Here is a tiny trained network, its code and every weight. The questions are about switching its units off for an input and a target symbol, where a switched-off unit gives its printed mean instead of its output.

import numpy as np


def w(rows, s, z=0):
    codes = np.array(rows[::2]) - 128.0
    scale = np.full(codes.shape[1], s)
    scale[-1] = z or s
    return codes * scale


def f(y):
    return y / 2 * (1 + np.tanh(0.7978845608 * (y + 0.044715 * y**3)))


def softmax(a):
    e = np.exp(a - a.max(-1, keepdims=True))
    return e / e.sum(-1, keepdims=True)


def log_softmax(a):
    a = a - a.max(-1, keepdims=True)
    return a - np.log(np.exp(a).sum(-1, keepdims=True))


def net(x, mask):
    ids = ['ΛΞΠΣΩαεζητ'.index(c) for c in x.split()]
    T = len(ids)
    res = E[ids] + P[:T]
    u = 0
    for l in range(2):
        r = res
        for j in range(2):
            rows = slice(2 * j, 2 * j + 2)
            q, k, v = (r @ M[l][rows].T for M in (Q, K, V))
            z = softmax(np.where(np.tri(T) > 0, q @ k.T / 2**0.5, -1e9)) @ v
            o = O[l][rows]
            res = res + np.where(mask[u + j], z, o[:, -1]) @ o[:, :-1]
        u += 2
        y = f(res @ A[l][:, :-1].T + A[l][:, -1])
        res = res + np.where(mask[u : u + 8], y, B[l][:, -1]) @ B[l][:, :-1]
        u += 8
    return log_softmax(res[-1] @ U[:, :-1].T + U[:, -1])


Q, K, V, O, A, B = {}, {}, {}, {}, {}, {}
E = w([
[153,128,168,151],'Λ',
[123,99,86,140],'Ξ',
[129,163,100,98],'Π',
[158,123,112,133],'Σ',
[145,107,236,195],'Ω',
[146,181,171,116],'α',
[133,86,145,171],'ε',
[154,170,254,160],'ζ',
[113,137,131,129],'η',
[111,127,19,92],'τ',
],0.0083)
P = w([
[159,147,97,154],'0',
[133,82,125,164],'1',
[97,147,109,161],'2',
[129,210,89,165],'3',
[185,164,159,35],'4',
[164,19,130,116],'5',
[118,42,158,248],'6',
[9,120,218,128],'7',
[154,207,154,65],'8',
],0.015)
Q[0] = w([
[162,142,164,87],'L0H1',
[109,104,98,160],'L0H1',
[2,95,171,108],'L0H2',
[70,107,142,74],'L0H2',
],0.0087)
K[0] = w([
[61,152,112,105],'L0H1',
[164,104,126,148],'L0H1',
[170,135,165,2],'L0H2',
[196,106,123,67],'L0H2',
],0.0079)
V[0] = w([
[57,217,191,159],'L0H1',
[99,89,255,70],'L0H1',
[77,177,51,35],'L0H2',
[86,2,70,110],'L0H2',
],0.0063)
O[0] = w([
[43,146,111,111,126],'L0H1',
[69,77,164,109,2],'L0H1',
[89,52,162,73,52],'L0H2',
[2,140,101,131,41],'L0H2',
],0.008,0.002)
A[0] = w([
[29,214,184,72,32],'L0N1',
[132,141,107,139,116],'L0N2',
[164,40,161,43,147],'L0N3',
[136,126,120,130,119],'L0N4',
[110,96,213,106,76],'L0N5',
[81,171,104,1,80],'L0N6',
[13,53,181,143,2],'L0N7',
[176,164,126,36,139],'L0N8',
],0.0074,0.0078)
B[0] = w([
[138,40,26,176,135],'L0N1',
[136,144,112,134,122],'L0N2',
[161,86,179,71,222],'L0N3',
[138,127,123,129,117],'L0N4',
[99,113,70,76,127],'L0N5',
[128,99,206,176,138],'L0N6',
[180,173,2,86,140],'L0N7',
[176,201,111,75,251],'L0N8',
],0.0078,0.0021)
Q[1] = w([
[170,8,95,152],'L1H1',
[192,110,97,67],'L1H1',
[98,194,142,29],'L1H2',
[128,26,194,64],'L1H2',
],0.015)
K[1] = w([
[63,173,132,159],'L1H1',
[66,72,135,145],'L1H1',
[151,32,152,109],'L1H2',
[6,112,152,124],'L1H2',
],0.019)
V[1] = w([
[232,159,135,165],'L1H1',
[64,177,207,106],'L1H1',
[82,53,77,208],'L1H2',
[149,126,254,214],'L1H2',
],0.013)
O[1] = w([
[134,47,72,108,247],'L1H1',
[57,209,117,112,68],'L1H1',
[171,125,96,232,112],'L1H2',
[6,80,16,122,151],'L1H2',
],0.015,0.012)
A[1] = w([
[90,173,103,130,133],'L1N1',
[168,155,178,163,92],'L1N2',
[66,80,65,133,185],'L1N3',
[112,98,183,43,172],'L1N4',
[61,125,80,135,2],'L1N5',
[134,136,74,254,152],'L1N6',
[211,121,176,121,233],'L1N7',
[99,38,171,126,154],'L1N8',
],0.0097,0.0099)
B[1] = w([
[209,87,141,122,133],'L1N1',
[222,54,171,54,149],'L1N2',
[254,209,177,143,253],'L1N3',
[109,77,80,38,170],'L1N4',
[11,171,18,152,164],'L1N5',
[81,51,130,210,163],'L1N6',
[5,79,70,133,232],'L1N7',
[170,219,37,85,208],'L1N8',
],0.0074,0.021)
U = w([
[129,107,91,123,156],'Λ',
[99,151,140,135,254],'Ξ',
[177,145,162,204,105],'Π',
[98,172,96,183,78],'Σ',
[154,84,175,113,79],'Ω',
[214,183,159,127,94],'α',
[2,110,112,79,92],'ε',
[152,167,168,48,90],'ζ',
[96,182,100,97,66],'η',
[33,95,119,191,101],'τ',
],0.0098,0.019)

Each question gives the input, a string of symbols that net reads in full, and the target symbol t.
The units are the heads (2 rows each of Q, K, V and O) and the neurons (one row each of A and B). Each row of codes is followed by its name. A weight is (code - 128) times the scale printed after its matrix; where a second scale follows, it is the last column's (O, A, B and U).
mask holds one flag per unit, layer by layer, with each layer's heads first. A switched-off unit (its flag False) gives its mean, the last column of its rows in O or B, instead of its output. The means were averaged over made-up inputs and are rounded, as every weight is.
A unit's drop is (log p(t) with every unit on - log p(t) with that unit switched off) / (log p(t) with every unit on - log p(t) with every unit switched off).
The circuit of an input: a set's keep is (log p(t) with only the set's units on - log p(t) with every unit switched off) / (log p(t) with every unit on - log p(t) with every unit switched off). Starting from the 12 units with the biggest drops (on a tie, the unit counted first), units are removed one at a time, each time the one whose removal leaves the highest keep (on an exact tie, the one counted first), for as long as the keep stays at least 0.8.
units of the circuit, in order: the units of the circuit, biggest drop first
k most important neurons: the k neurons with the biggest drops, biggest first
top k neurons in layer l: the k neurons of layer l with the biggest drops, biggest first
heads that matter: for each layer, one digit per head in row order, 1 if its drop is at least 0.15 and else 0, layers parted by /
input η Π Ξ τ η Λ Λ, target Ω: units of the circuit, in order => (L1H2 L1N2 L1N7)
input ε τ Π ζ ζ α Ξ Ξ Λ, target ζ: units of the circuit, in order => (L1H2 L1N7 L0N3 L1N5)
input Σ ε τ Ω Ξ, target Π: 2 most important neurons => (L0N8 L1N7)
input Λ Ω τ Π ε Σ, target Ω: heads that matter => 00 / 11
input Σ Π Ξ τ τ, target ε: units of the circuit, in order => (L1N3 L0H2 L1H1)
input Ω Π Ξ Π, target Σ: 4 most important neurons => (L1N3 L1N5 L0N8 L1N4)
input Λ Π Π η Λ Π α ζ η, target ε: heads that matter => 00 / 01
input Ω Ξ τ, target Σ: 2 most important neurons => (L1N3 L1N5)
input η Π Ξ Π Π ε, target τ: 2 most important neurons => (L1N3 L0N8)
input Λ Ω Ω ε ε Π η α, target Π: heads that matter => 11 / 01
input Λ Λ Ξ ζ, target α: 3 most important neurons => (L1N7 L1N3 L1N5)
input η ζ Ξ Π Ξ η Ξ Ξ, target τ: units of the circuit, in order => (L1H2 L0N8)
input Π Ω ζ α Ω, target Σ: heads that matter => 00 / 01
input α Ω Σ Ξ Λ Ξ Σ, target τ: units of the circuit, in order => (L1N3 L1H2 L1N7)
input η Π Ω Π Π ζ, target Σ: top 2 neurons in layer 1 => (L1N3 L1N5)
input ζ Ω τ η Σ Π η ε ζ, target ε: units of the circuit, in order => (L1N3)
input Π η ζ, target ε: heads that matter => 00 / 01
input Π Ξ Π Π Ξ ζ Ω η η, target η: top 2 neurons in layer 0 => (L0N3 L0N7)
input α ζ Π, target ζ: 2 most important neurons => (L1N7 L1N3)
input ε Π Ξ ε η, target ε: top 3 neurons in layer 0 => (L0N6 L0N3 L0N1)
input Ξ Ω α, target τ: heads that matter => 01 / 01
input η Ξ Π η η Π, target ε: units of the circuit, in order => (L1N3 L1H2 L1N7)
input Ω Π η Λ, target Σ: heads that matter => 01 / 01
input Λ τ Ω Ξ τ Σ, target Σ: heads that matter => 00 / 11
